Rows, each with roughly how far along a hidden order it lies (0 to 10)
[-1.6,-4.4,5.4,2.1,-3.4,-23.9,-4.9,-6.0,-26.6,-26.4,-16.5,-14.0,4.9,4.8,-4.2,-47.4,-26.7,-0.2,-1.4,6.3,-9.0,-16.7,-17.2,2.3,-16.7,-4.1,3.7,-7.3,-1.1,28.1,7.3,8.4,25.8,-5.4,0.2,8.5,-10.3,-0.4,1.7,16.0,22.4,-5.5,29.8,-2.2,4.8,0.0,-4.8,-9.1,8.9,12.7,5.6,-9.5,8.6,-19.6,3.1,-5.0,15.4,1.8,-4.7,4.2,-14.5,9.8,2.9,0.5,-53.0,-7.2] | 0
[14.0,-2.3,6.5,-10.8,16.0,-20.1,24.4,-12.7,-10.0,6.9,-4.8,26.2,-1.4,-0.5,-40.0,15.1,21.4,-2.4,4.1,5.6,-2.6,20.4,6.9,4.1,-10.7,-18.2,-1.5,-15.6,-8.6,-2.9,-4.1,-15.2,13.7,-1.1,6.4,-4.5,5.1,-12.1,-7.1,-9.4,-1.5,-19.6,4.5,29.8,-0.1,7.2,15.5,4.4,-20.7,-4.5,10.2,-1.4,29.5,14.3,-2.9,-2.6,12.7,-15.4,7.4,8.8,32.5,-2.9,-6.0,1.5,-9.4,-3.9] | 0
[1.8,3.7,2.1,-1.8,-2.3,-9.9,-32.3,5.8,-27.8,0.2,5.3,-16.3,28.7,-2.2,-40.0,-46.9,-40.7,1.1,13.5,2.0,34.8,-21.9,-1.9,-5.3,25.8,-13.4,6.4,-10.3,6.3,6.5,12.8,12.3,-0.8,-0.6,6.0,13.2,-5.9,29.6,5.8,16.5,-0.5,12.0,-6.8,-7.4,-15.7,-4.2,-21.9,-7.5,6.4,-1.9,-15.2,15.0,-53.2,-5.7,1.5,-38.1,3.5,-18.0,-10.1,4.5,-21.9,14.8,-12.3,10.1,-12.3,1.4] | 0
[-11.4,-21.5,10.4,-3.5,8.5,8.6,17.6,-21.8,18.6,-3.8,-14.7,18.5,-15.7,-0.2,28.5,26.7,32.2,-7.3,-7.6,-1.2,-26.2,6.4,-10.1,11.4,-20.6,-18.3,-2.2,-5.8,7.1,-12.0,-4.3,-26.4,11.4,5.4,2.8,-0.9,2.6,-7.1,-0.1,-5.5,-4.5,14.2,29.7,-0.4,15.5,6.8,15.2,5.2,-6.6,-1.0,4.8,-22.7,34.0,-4.3,-2.0,29.0,-30.9,7.4,15.2,25.1,9.0,2.6,10.1,2.6,-21.0,14.2] | 10
[4.4,13.1,0.9,9.6,-17.5,-31.7,-39.3,15.2,-30.7,-14.4,-8.4,-8.2,13.8,3.2,-26.8,-59.3,-64.2,4.2,9.6,5.7,25.5,-28.4,-1.5,-6.9,8.7,12.9,5.1,-2.5,-6.0,35.9,11.0,30.7,6.8,-9.5,-0.3,5.3,-14.5,7.2,1.1,17.8,24.5,-17.9,-13.2,-3.2,-11.0,-7.4,-22.9,-16.4,15.0,12.4,0.3,6.5,-13.1,-19.0,8.0,-19.2,47.0,-3.9,-18.1,-12.0,-28.0,4.8,-3.0,-2.8,-55.2,-36.0] | 1
[-4.2,-11.6,6.0,-2.0,5.4,-6.3,24.7,-13.1,10.4,-5.5,-13.9,15.8,-20.5,2.4,28.8,19.7,24.7,-4.6,-13.9,1.9,-33.3,9.2,-5.0,9.4,-28.9,-6.4,-3.0,-1.4,-2.6,1.9,-6.4,-13.8,13.3,0.5,-0.7,-5.3,2.4,-18.7,-2.9,-8.6,5.1,-7.1,27.3,5.3,15.7,4.0,17.2,3.1,-5.2,4.6,12.9,-19.9,52.4,-3.4,-0.3,33.7,-7.4,10.9,8.5,10.7,13.6,-4.5,9.8,-5.6,-20.9,4.2] | 10
[-9.8,-16.5,6.2,-8.6,19.3,29.2,4.9,-17.6,31.7,21.5,2.0,33.9,-7.1,-6.8,11.8,49.1,48.3,-8.0,2.0,-6.5,-7.5,18.0,1.9,7.2,10.6,-28.9,-2.5,-8.6,12.3,-43.0,-5.0,-34.0,-14.1,11.8,7.0,-1.6,8.8,9.5,1.3,-18.3,-29.8,30.1,-4.8,-3.6,4.1,6.0,16.2,13.5,-15.1,-19.3,-10.3,-4.5,-13.8,15.5,-3.8,23.4,-38.6,-8.4,15.7,28.8,18.2,6.0,-1.5,10.4,22.3,32.5] | 9
[2.0,0.2,12.1,6.4,1.1,-33.5,-22.2,-0.2,2.1,5.7,-21.8,24.0,-25.1,0.4,-5.1,5.3,-9.6,-2.9,8.5,2.8,-6.6,-3.4,1.6,3.8,-15.8,-1.5,-1.5,-7.6,-9.1,16.2,-2.9,4.8,8.2,-3.6,3.2,-7.7,0.5,-18.9,-5.3,-13.0,12.4,-33.7,-18.0,9.6,6.0,-0.3,7.1,-7.3,-6.2,0.6,14.1,-16.6,42.2,-0.6,7.8,46.8,32.2,4.8,-1.0,14.6,0.6,-9.1,5.2,-6.8,-67.7,-35.8] | 3
[2.6,9.8,-10.4,0.4,-5.8,14.6,-18.5,12.1,-16.5,-0.7,21.1,-28.2,32.6,-1.2,-21.9,-33.7,-29.0,5.0,3.5,-1.5,31.6,-9.5,2.1,-9.5,32.0,4.1,3.3,4.0,6.0,0.8,8.3,18.4,-18.1,-0.1,-1.0,8.4,-5.4,25.5,6.7,14.7,-6.7,20.4,-9.7,-10.3,-14.3,-5.1,-21.5,-2.6,8.4,0.0,-16.5,23.3,-59.8,0.4,-1.6,-45.3,-5.8,-11.0,-9.8,-16.1,-18.0,9.6,-11.2,7.6,37.6,12.0] | 9
[8.6,20.6,-2.8,3.5,-13.6,-27.8,-18.7,11.3,-34.7,-14.5,-1.2,-24.9,13.4,4.1,-31.7,-48.4,-47.2,5.4,4.4,6.0,19.5,-14.3,-1.2,-6.4,-0.1,12.3,3.8,0.0,-8.1,33.6,6.9,27.6,8.4,-9.4,-0.9,5.3,-10.4,2.6,0.8,15.4,22.9,-19.0,-8.5,2.1,-9.0,-6.4,-17.1,-11.9,11.0,12.2,3.1,7.8,-6.8,-13.9,7.8,-27.9,29.1,-2.8,-14.4,-17.2,-19.3,2.4,-4.7,-2.7,-36.5,-25.2] | 1
[1.8,10.8,10.4,14.3,-8.5,-33.9,-54.2,16.5,11.6,13.7,-18.8,23.6,-28.2,-0.9,0.0,9.0,-24.2,-3.0,14.4,-1.4,8.9,-10.3,8.3,-0.9,-5.1,11.2,-0.9,-1.6,-11.2,14.2,-3.4,14.7,-9.7,-6.0,0.6,-12.5,-1.3,-17.5,-6.5,-22.1,8.3,-44.3,-48.6,-1.4,1.4,-5.4,0.3,-14.0,0.0,-2.5,12.0,-12.2,38.1,0.9,11.2,62.4,45.0,9.0,-6.0,10.2,-13.6,-16.8,6.7,-10.3,-90.6,-56.1] | 3
[-0.5,-12.1,8.3,-4.6,1.3,-21.0,12.7,-17.2,-29.7,-29.8,-17.8,-8.7,7.1,4.9,-16.1,-44.7,-21.7,0.3,-3.7,8.3,-10.7,-15.2,-14.0,5.1,-16.7,-14.9,4.1,-12.4,2.9,22.8,6.2,-3.1,34.6,-1.4,3.3,11.0,-10.7,0.0,2.7,23.6,21.0,-0.9,43.5,4.0,5.4,2.4,-2.6,-3.4,4.0,10.1,4.1,-10.0,8.0,-18.3,2.0,-22.5,7.7,-4.7,0.1,7.5,-6.1,15.9,0.6,5.1,-42.0,-0.1] | 0
[-19.1,-21.6,-0.6,-1.7,1.0,28.5,21.0,-20.6,0.3,-32.2,-6.8,-22.8,4.3,3.5,49.0,-24.7,5.2,-2.3,-18.9,-0.3,-30.7,-16.4,-24.3,7.5,-11.2,-11.2,2.1,2.9,19.1,2.6,4.7,-17.0,17.9,4.2,-3.6,15.3,-4.8,15.8,10.4,24.7,4.0,48.0,62.2,-26.2,14.9,2.1,-3.1,3.4,17.7,8.8,-11.3,-12.5,-12.7,-25.2,-5.4,-14.1,-51.6,12.7,6.2,9.4,-12.8,17.8,9.4,8.5,18.5,44.2] | 9
[-0.3,-7.4,12.6,-0.6,6.0,-32.0,8.5,-13.1,-0.8,-10.3,-23.7,25.4,-21.3,2.4,4.3,5.2,12.8,-6.1,-3.2,4.9,-23.8,3.5,-5.1,9.6,-30.5,-8.5,-0.7,-11.7,-6.5,13.2,-3.5,-7.8,23.6,-3.3,3.9,-2.7,0.4,-23.9,-5.1,-8.6,16.0,-17.6,11.4,15.5,12.9,4.7,16.2,-1.3,-9.6,4.9,18.2,-23.3,58.7,-3.9,3.2,35.3,4.2,4.0,7.5,17.7,13.9,-3.2,8.3,-5.0,-67.9,-17.4] | 1
[-4.2,8.2,0.0,14.3,-18.1,-18.7,-34.0,12.8,-12.8,-18.9,-6.6,-24.4,0.6,5.1,5.8,-46.8,-50.6,3.8,0.9,1.7,7.5,-30.6,-7.7,-6.0,-2.1,19.2,2.5,6.3,-4.2,34.5,7.4,28.9,5.9,-8.2,-6.1,3.0,-11.1,3.2,2.6,14.1,26.4,-12.6,0.1,-16.6,-1.0,-7.6,-18.0,-16.5,21.3,13.8,2.3,-3.3,4.9,-22.1,7.5,1.6,27.6,14.6,-13.6,-10.1,-33.2,-0.1,5.7,-6.2,-52.0,-27.5] | 1
